Below is a small trained network, with its code and all its weights. Each question gives an input and a class and asks what happens when units are switched off, that is, made to give their printed mean instead of their output.

import numpy as np


def w(rows, s, z=0):
    codes = np.array(rows[::2]) - 128.0
    scale = np.full(codes.shape[1], s)
    scale[-1] = z or s
    return codes * scale


def norm(h):
    return h / np.sqrt((h * h).mean(-1, keepdims=True) + 1e-5)


def f(y):
    return np.maximum(y, 0)


def log_softmax(a):
    a = a - a.max(-1, keepdims=True)
    return a - np.log(np.exp(a).sum(-1, keepdims=True))


def net(x, mask):
    res = np.array(x, float).reshape(1, 2) / 4 @ E
    u = 0
    for l in range(4):
        y = f(norm(res) @ A[l][:, :-1].T + A[l][:, -1])
        res = res + np.where(mask[u : u + 10], y, B[l][:, -1]) @ B[l][:, :-1]
        u += 10
    return log_softmax(norm(res)[-1] @ U[:, :-1].T + U[:, -1])


A, B = {}, {}
E = w([
[104,133,80,126,147,2,124,131,169],'x0',
[164,110,225,2,128,115,145,124,178],'x1',
],0.0018)
A[0] = w([
[140,148,119,100,135,214,160,139,127,17],'0.n1',
[130,114,205,78,117,203,113,123,112,78],'0.n2',
[163,119,157,62,111,120,123,103,122,115],'0.n3',
[131,124,142,153,124,86,129,138,141,76],'0.n4',
[130,110,141,142,114,135,142,118,83,96],'0.n5',
[132,120,134,162,120,148,155,154,115,69],'0.n6',
[140,119,143,127,138,143,116,101,122,2],'0.n7',
[129,131,184,1,119,126,140,125,137,205],'0.n8',
[150,134,100,178,94,212,117,71,116,89],'0.n9',
[131,131,148,127,88,55,137,99,128,130],'0.n10',
],0.0046,0.00076)
B[0] = w([
[106,210,159,76,24,54,100,54,177,168],'0.n1',
[183,106,3,12,94,154,135,20,132,209],'0.n2',
[103,43,167,164,127,106,143,168,183,193],'0.n3',
[147,134,153,46,117,183,116,91,104,152],'0.n4',
[87,110,117,98,175,37,76,114,179,147],'0.n5',
[122,112,104,123,150,146,122,179,109,151],'0.n6',
[161,167,174,123,71,142,149,138,166,136],'0.n7',
[67,141,215,246,126,155,50,176,129,253],'0.n8',
[132,123,127,148,207,160,169,235,137,197],'0.n9',
[159,124,42,131,198,87,118,148,157,174],'0.n10',
],0.0052,0.0053)
A[1] = w([
[132,203,236,118,109,104,89,117,37,61],'1.n1',
[166,113,165,144,91,179,136,70,81,80],'1.n2',
[94,92,142,141,88,115,173,67,101,123],'1.n3',
[120,123,189,139,24,113,120,7,91,4],'1.n4',
[78,138,177,130,60,154,81,144,84,52],'1.n5',
[123,141,149,109,3,107,192,60,136,56],'1.n6',
[165,138,144,80,151,135,166,55,67,114],'1.n7',
[153,177,117,66,92,108,248,124,19,114],'1.n8',
[124,79,254,76,14,125,167,88,106,1],'1.n9',
[125,67,206,226,147,129,156,148,73,100],'1.n10',
],0.0043,0.00073)
B[1] = w([
[79,60,129,160,107,109,216,69,162,136],'1.n1',
[88,114,172,125,116,26,60,142,168,153],'1.n2',
[172,207,172,74,87,150,126,156,104,141],'1.n3',
[142,91,121,150,123,214,126,84,13,202],'1.n4',
[196,140,52,182,130,106,233,155,141,204],'1.n5',
[86,123,213,219,169,114,126,207,137,186],'1.n6',
[137,150,65,160,140,74,160,206,113,142],'1.n7',
[117,147,195,53,116,174,187,176,181,143],'1.n8',
[155,165,2,202,138,148,85,91,29,215],'1.n9',
[67,124,163,25,180,92,181,179,92,253],'1.n10',
],0.0049,0.0025)
A[2] = w([
[95,115,204,144,93,61,118,156,135,106],'2.n1',
[140,82,142,111,110,75,235,92,109,45],'2.n2',
[153,140,121,115,84,112,122,103,91,36],'2.n3',
[105,132,154,109,117,96,180,92,111,61],'2.n4',
[156,127,106,93,117,75,136,83,115,55],'2.n5',
[114,127,127,86,86,107,147,113,175,44],'2.n6',
[170,139,154,169,106,115,127,86,138,75],'2.n7',
[116,129,178,112,99,77,136,99,162,94],'2.n8',
[169,112,128,166,67,149,65,2,83,2],'2.n9',
[128,113,160,161,108,128,131,154,129,78],'2.n10',
],0.0083,0.00049)
B[2] = w([
[169,114,173,147,140,136,106,69,195,234],'2.n1',
[113,130,71,243,129,115,176,78,140,129],'2.n2',
[125,93,189,101,146,81,120,172,169,151],'2.n3',
[160,65,86,171,118,144,218,61,123,128],'2.n4',
[131,131,113,111,135,94,83,115,77,165],'2.n5',
[144,131,109,95,128,210,164,172,148,150],'2.n6',
[107,118,143,12,110,120,128,209,130,157],'2.n7',
[155,128,154,165,106,177,115,127,128,155],'2.n8',
[106,94,48,240,2,100,50,195,13,253],'2.n9',
[128,193,106,96,142,100,99,107,131,187],'2.n10',
],0.0073,0.0044)
A[3] = w([
[79,131,147,167,132,106,111,135,133,104],'3.n1',
[101,149,112,67,106,50,143,96,121,91],'3.n2',
[84,137,141,164,163,167,95,119,118,138],'3.n3',
[121,149,128,158,118,128,107,164,151,202],'3.n4',
[150,152,96,22,81,190,152,56,161,220],'3.n5',
[178,143,116,113,145,102,145,78,109,124],'3.n6',
[110,124,234,189,161,119,121,83,255,130],'3.n7',
[119,166,140,122,117,101,112,86,98,72],'3.n8',
[114,116,166,200,155,132,188,169,94,61],'3.n9',
[84,144,181,190,163,158,158,151,49,1],'3.n10',
],0.0072,0.00044)
B[3] = w([
[201,143,151,75,122,204,120,122,164,168],'3.n1',
[109,146,122,75,170,156,103,36,89,152],'3.n2',
[135,116,145,108,142,75,153,170,163,165],'3.n3',
[95,95,203,115,107,117,130,99,75,169],'3.n4',
[221,165,116,67,2,151,168,62,176,152],'3.n5',
[64,165,108,158,159,115,126,100,143,143],'3.n6',
[194,90,240,185,144,88,75,80,154,254],'3.n7',
[141,117,101,66,155,99,128,141,146,142],'3.n8',
[72,136,156,112,147,165,152,157,122,171],'3.n9',
[109,125,167,85,137,141,139,179,137,174],'3.n10',
],0.0071,0.0078)
U = w([
[130,118,96,204,135,132,213,103,144,69],'0',
[149,146,98,175,133,122,166,140,151,3],'1',
[115,165,59,76,208,95,88,45,97,154],'2',
[213,169,98,55,40,185,191,115,183,137],'3',
[76,131,183,79,176,172,187,254,124,161],'4',
[127,94,98,204,26,126,71,195,45,169],'5',
[202,94,245,189,150,96,79,88,180,162],'6',
],0.0095,0.007)

Each question gives the input, the list of numbers given to net, and the class t.
The units are the neurons (one row each of A and B). Each row of codes is followed by its name. A weight is (code - 128) times the scale printed after its matrix; where a second scale follows, it is the last column's (A, B and U).
mask holds one flag per neuron, layer by layer. A switched-off neuron (its flag False) gives its mean, the last column of its row in B, instead of its output. The means were averaged over made-up inputs and are rounded, as every weight is.
A unit's drop is (log p(t) with every unit on - log p(t) with that unit switched off) / (log p(t) with every unit on - log p(t) with every unit switched off).
The circuit of an input: a set's keep is (log p(t) with only the set's units on - log p(t) with every unit switched off) / (log p(t) with every unit on - log p(t) with every unit switched off). Starting from the 12 units with the biggest drops (on a tie, the unit counted first), units are removed one at a time, each time the one whose removal leaves the highest keep (on an exact tie, the one counted first), for as long as the keep stays at least 0.8.
units of the circuit, in order: the units of the circuit, biggest drop first
unit that matters most: the unit with the biggest drop
k most important neurons: the k neurons with the biggest drops, biggest first
top k neurons in layer l: the k neurons of layer l with the biggest drops, biggest first
drop of u: that unit's drop, to one decimal
input [-1,3], class 5: unit that matters most => 0.n2
input [6,-4], class 2: 2 most important neurons => (0.n8; 2.n9)
input [5,-4], class 2: 3 most important neurons => (0.n8; 0.n9; 2.n9)
input [5,-5], class 2: units of the circuit, in order => (0.n8; 2.n9; 3.n7)
input [1,0], class 2: 2 most important neurons => (0.n8; 0.n10)
input [4,-8], class 4: 2 most important neurons => (0.n2; 0.n8)
input [0,-1], class 4: 3 most important neurons => (0.n2; 0.n8; 0.n3)
input [1,-1], class 2: 4 most important neurons => (0.n3; 0.n9; 0.n1; 0.n8)
input [2,-2], class 2: top 4 neurons in layer 0 => (0.n1; 0.n3; 0.n9; 0.n8)
input [-5,-3], class 3: 3 most important neurons => (0.n8; 2.n9; 0.n1)
input [6,-7], class 2: 3 most important neurons => (0.n8; 0.n9; 1.n4)
input [3,-4], class 2: top 3 neurons in layer 2 => (2.n9; 2.n1; 2.n8)
input [-5,0], class 3: 2 most important neurons => (0.n9; 0.n2)
input [-8,-1], class 3: unit that matters most => 0.n9
input [-8,0], class 3: 2 most important neurons => (0.n9; 0.n8)
input [-3,-2], class 3: top 2 neurons in layer 0 => (0.n8; 0.n1)
input [-1,0], class 3: top 2 neurons in layer 0 => (0.n9; 0.n2)
input [-3,-4], class 4: drop of 0.n8 => 0.1
input [-3,1], class 5: drop of 1.n9 => 0.0
input [-4,-2], class 3: drop of 0.n8 => 0.8
input [-8,-3], class 3: drop of 0.n9 => 0.9
